Below is a small trained network, with its code and all its weights. Each question gives an input and a target symbol and asks what happens when units are switched off, that is, made to give their printed mean instead of their output.

import numpy as np


def w(rows, s, z=0):
    codes = np.array(rows[::2]) - 128.0
    scale = np.full(codes.shape[1], s)
    scale[-1] = z or s
    return codes * scale


def f(y):
    return np.maximum(y, 0)


def softmax(a):
    e = np.exp(a - a.max(-1, keepdims=True))
    return e / e.sum(-1, keepdims=True)


def log_softmax(a):
    a = a - a.max(-1, keepdims=True)
    return a - np.log(np.exp(a).sum(-1, keepdims=True))


def net(x, mask):
    ids = ['βεημξστφψω'.index(c) for c in x.split()]
    T = len(ids)
    res = E[ids] + P[:T]
    u = 0
    for l in range(3):
        r = res
        for j in range(2):
            rows = slice(4 * j, 4 * j + 4)
            q, k, v = (r @ M[l][rows].T for M in (Q, K, V))
            z = softmax(np.where(np.tri(T) > 0, q @ k.T / 4**0.5, -1e9)) @ v
            o = O[l][rows]
            res = res + np.where(mask[u + j], z, o[:, -1]) @ o[:, :-1]
        u += 2
        y = f(res @ A[l][:, :-1].T + A[l][:, -1])
        res = res + np.where(mask[u : u + 4], y, B[l][:, -1]) @ B[l][:, :-1]
        u += 4
    return log_softmax(res[-1] @ U[:, :-1].T + U[:, -1])


Q, K, V, O, A, B = {}, {}, {}, {}, {}, {}
E = w([
[136,189,124,129,152],'β',
[148,143,31,135,108],'ε',
[148,196,70,119,5],'η',
[214,142,124,114,111],'μ',
[131,219,163,133,102],'ξ',
[71,200,87,140,110],'σ',
[177,149,124,96,169],'τ',
[154,197,81,144,75],'φ',
[171,115,51,121,136],'ψ',
[76,65,150,105,61],'ω',
],0.022)
P = w([
[81,190,113,45,130],'0',
[110,157,128,97,138],'1',
[124,150,137,104,135],'2',
[129,142,144,128,140],'3',
[138,139,145,138,146],'4',
[143,135,144,149,144],'5',
[144,131,151,165,151],'6',
[148,128,148,169,155],'7',
[154,126,155,188,160],'8',
[152,129,154,208,159],'9',
[160,122,157,216,165],'10',
[161,115,157,231,161],'11',
[162,116,164,239,167],'12',
[170,116,167,255,169],'13',
],0.0078)
Q[0] = w([
[137,38,76,142,138],'0.h1',
[149,221,150,97,155],'0.h1',
[166,132,87,156,144],'0.h1',
[138,113,108,117,166],'0.h1',
[208,132,247,86,119],'0.h2',
[126,125,109,87,125],'0.h2',
[91,156,87,199,159],'0.h2',
[151,108,227,155,115],'0.h2',
],0.011)
K[0] = w([
[76,49,194,59,95],'0.h1',
[173,219,153,149,184],'0.h1',
[116,10,93,199,145],'0.h1',
[135,115,175,87,156],'0.h1',
[1,36,219,122,98],'0.h2',
[88,136,87,24,173],'0.h2',
[103,161,101,201,162],'0.h2',
[2,118,157,114,107],'0.h2',
],0.0084)
V[0] = w([
[131,88,151,164,120],'0.h1',
[131,92,142,246,127],'0.h1',
[102,132,148,110,80],'0.h1',
[107,3,210,99,29],'0.h1',
[159,151,133,106,118],'0.h2',
[89,43,182,145,101],'0.h2',
[151,134,123,128,150],'0.h2',
[131,132,127,123,135],'0.h2',
],0.0065)
O[0] = w([
[155,98,156,107,144,84],'0.h1',
[116,131,177,38,139,88],'0.h1',
[130,43,82,105,225,123],'0.h1',
[184,92,159,117,166,2],'0.h1',
[53,133,189,117,133,152],'0.h2',
[191,52,3,91,62,15],'0.h2',
[111,144,127,91,129,137],'0.h2',
[121,131,130,125,125,131],'0.h2',
],0.0051,0.007)
A[0] = w([
[126,18,42,142,67,53],'0.n1',
[183,188,119,98,203,70],'0.n2',
[184,28,142,162,211,17],'0.n3',
[2,60,196,97,112,2],'0.n4',
],0.0074,0.0027)
B[0] = w([
[104,147,147,171,152,181],'0.n1',
[182,70,186,142,149,252],'0.n2',
[82,83,111,251,162,164],'0.n3',
[112,131,159,38,87,153],'0.n4',
],0.011,0.002)
Q[1] = w([
[135,131,60,160,154],'1.h1',
[133,150,18,180,113],'1.h1',
[130,160,67,177,172],'1.h1',
[134,136,89,95,108],'1.h1',
[169,117,155,168,29],'1.h2',
[95,141,198,7,97],'1.h2',
[175,163,110,117,139],'1.h2',
[166,139,108,135,59],'1.h2',
],0.014)
K[1] = w([
[99,60,144,136,116],'1.h1',
[109,54,158,206,102],'1.h1',
[70,68,153,161,90],'1.h1',
[137,93,108,162,142],'1.h1',
[95,82,173,106,58],'1.h2',
[81,109,205,10,152],'1.h2',
[141,70,132,223,168],'1.h2',
[127,54,121,164,62],'1.h2',
],0.011)
V[1] = w([
[174,205,79,153,173],'1.h1',
[91,111,140,130,165],'1.h1',
[166,181,107,62,164],'1.h1',
[132,125,121,254,161],'1.h1',
[159,132,80,52,140],'1.h2',
[136,61,120,227,63],'1.h2',
[132,65,124,100,126],'1.h2',
[178,102,112,149,114],'1.h2',
],0.0073)
O[1] = w([
[179,60,71,189,199,238],'1.h1',
[136,169,140,168,134,104],'1.h1',
[88,97,52,140,143,139],'1.h1',
[97,148,35,1,159,184],'1.h1',
[180,77,140,182,134,97],'1.h2',
[98,165,107,40,96,147],'1.h2',
[73,199,175,247,130,2],'1.h2',
[90,118,34,92,156,113],'1.h2',
],0.0069,0.0045)
A[1] = w([
[59,183,141,120,2,6],'1.n1',
[83,43,152,242,112,3],'1.n2',
[102,172,163,162,239,229],'1.n3',
[158,223,112,59,131,123],'1.n4',
],0.0094,0.0039)
B[1] = w([
[165,89,111,90,132,206],'1.n1',
[120,205,118,143,155,141],'1.n2',
[138,93,79,5,122,234],'1.n3',
[95,112,174,162,133,253],'1.n4',
],0.011,0.0063)
Q[2] = w([
[146,97,146,14,172],'2.h1',
[101,176,177,38,112],'2.h1',
[113,190,169,2,85],'2.h1',
[115,157,68,11,126],'2.h1',
[117,176,117,94,160],'2.h2',
[135,204,88,137,147],'2.h2',
[185,82,172,105,172],'2.h2',
[167,174,223,128,77],'2.h2',
],0.0087)
K[2] = w([
[126,83,157,149,173],'2.h1',
[112,171,183,147,148],'2.h1',
[5,63,207,161,98],'2.h1',
[54,72,107,178,88],'2.h1',
[104,189,205,145,98],'2.h2',
[63,185,159,95,37],'2.h2',
[142,89,188,130,141],'2.h2',
[15,96,254,168,101],'2.h2',
],0.008)
V[2] = w([
[116,38,168,137,81],'2.h1',
[151,133,123,103,119],'2.h1',
[93,135,165,166,171],'2.h1',
[194,239,109,117,100],'2.h1',
[118,95,175,157,81],'2.h2',
[45,1,152,147,141],'2.h2',
[172,235,126,140,151],'2.h2',
[134,162,118,118,109],'2.h2',
],0.009)
O[2] = w([
[223,152,91,175,210,24],'2.h1',
[137,167,173,92,116,150],'2.h1',
[119,141,64,165,143,49],'2.h1',
[32,141,156,99,2,174],'2.h1',
[67,127,46,123,116,2],'2.h2',
[8,27,134,154,197,38],'2.h2',
[237,233,113,188,82,152],'2.h2',
[176,143,117,94,115,156],'2.h2',
],0.0052,0.0056)
A[2] = w([
[88,129,37,185,119,69],'2.n1',
[154,196,130,126,98,161],'2.n2',
[214,77,66,129,194,58],'2.n3',
[179,10,130,104,112,1],'2.n4',
],0.011,0.0077)
B[2] = w([
[147,182,229,56,234,168],'2.n1',
[129,156,99,179,79,254],'2.n2',
[57,77,175,216,2,170],'2.n3',
[98,206,116,173,213,145],'2.n4',
],0.0092,0.0074)
U = w([
[22,131,95,78,107,77],'β',
[43,162,166,171,135,116],'ε',
[159,100,84,76,62,8],'η',
[98,58,71,168,101,164],'μ',
[84,181,146,198,96,72],'ξ',
[197,92,116,40,126,85],'σ',
[252,101,157,133,128,95],'τ',
[112,203,229,82,90,13],'φ',
[177,151,38,153,224,224],'ψ',
[107,88,213,122,173,235],'ω',
],0.014,0.011)

Each question gives the input, a string of symbols that net reads in full, and the target symbol t.
The units are the heads (4 rows each of Q, K, V and O) and the neurons (one row each of A and B). Each row of codes is followed by its name. A weight is (code - 128) times the scale printed after its matrix; where a second scale follows, it is the last column's (O, A, B and U).
mask holds one flag per unit, layer by layer, with each layer's heads first. A switched-off unit (its flag False) gives its mean, the last column of its rows in O or B, instead of its output. The means were averaged over made-up inputs and are rounded, as every weight is.
A unit's drop is (log p(t) with every unit on - log p(t) with that unit switched off) / (log p(t) with every unit on - log p(t) with every unit switched off).
The circuit of an input: a set's keep is (log p(t) with only the set's units on - log p(t) with every unit switched off) / (log p(t) with every unit on - log p(t) with every unit switched off). Starting from the 12 units with the biggest drops (on a tie, the unit counted first), units are removed one at a time, each time the one whose removal leaves the highest keep (on an exact tie, the one counted first), for as long as the keep stays at least 0.8.
units of the circuit, in order: the units of the circuit, biggest drop first
unit that matters most: the unit with the biggest drop
top k neurons: the k neurons with the biggest drops, biggest first
k most important neurons of layer l: the k neurons of layer l with the biggest drops, biggest first
input σ ω ε ε ξ ε ε ξ ψ ψ ξ μ, target ψ: units of the circuit, in order	(0.h1; 0.n3; 1.h2; 2.h1)
input μ ω ξ, target ω: units of the circuit, in order	(2.h2; 0.n4; 2.h1)
input φ τ ε ω ε μ, target ω: unit that matters most	2.h2
input ω σ ε, target ω: 2 most important neurons of layer 0	(0.n1; 0.n3)
input η ξ ε ξ σ τ, target ω: units of the circuit, in order	(2.n3; 0.n2; 2.n2)
input ξ τ ω φ σ, target ω: top 2 neurons	(1.n1; 0.n4)
input μ ε ξ ε ψ ω ε τ μ ξ ε ε η φ, target φ: top 3 neurons	(1.n4; 1.n1; 1.n2)
input ξ ω ε μ ε ε ξ σ ε φ ψ τ τ, target ψ: top 2 neurons	(0.n3; 1.n4)
input ξ ξ η τ, target ω: 2 most important neurons of layer 2	(2.n3; 2.n4)
input ψ ω ε β ξ φ ε ξ ε ξ ξ, target ξ: 2 most important neurons of layer 1	(1.n4; 1.n2)
input φ ξ σ ε ψ ε ω ε η ε ξ ε φ, target φ: top 3 neurons	(1.n1; 1.n4; 1.n2)
input ξ ω ε ε, target ω: top 4 neurons	(0.n4; 1.n3; 0.n1; 2.n2)
input ψ ω ε η η ε τ ξ ξ σ ξ ψ φ, target ψ: units of the circuit, in order	(0.h1; 0.n3; 2.h1; 1.h2)
input ε ψ ψ τ ψ β ξ ξ ψ σ, target β: unit that matters most	1.n3
input ξ ε ψ ψ φ, target ξ: units of the circuit, in order	(1.n3; 2.n2)
input ω ψ σ ψ σ ε ε σ ε σ, target σ: top 3 neurons	(1.n1; 1.n3; 1.n2)
input τ ψ ε ε ψ β, target σ: top 2 neurons	(1.n3; 1.n4)
input ψ ψ ε ε ξ ξ ε τ ξ ξ τ ξ τ η, target η: units of the circuit, in order	(1.n1; 1.h2)
input ε μ ε τ φ η ε τ ε ψ ω η, target ω: top 3 neurons	(1.n1; 0.n4; 1.n4)
input ε η ω ε φ ψ τ ψ μ, target ψ: 3 most important neurons of layer 0	(0.n3; 0.n1; 0.n2)
input ξ τ ψ τ ξ τ ξ ψ, target μ: top 2 neurons	(2.n3; 2.n1)
input ε ξ τ ξ φ ω μ, target ω: top 3 neurons	(0.n4; 1.n3; 2.n2)
input μ ψ ξ σ β τ ω ξ ξ, target ω: top 3 neurons	(1.n1; 0.n4; 1.n3)
input ω μ μ τ σ μ σ ψ ψ τ ψ ε σ, target ψ: top 4 neurons	(1.n3; 1.n4; 1.n1; 0.n3)
input ε ε ε β ε ε ψ, target μ: top 3 neurons	(2.n3; 2.n1; 1.n3)
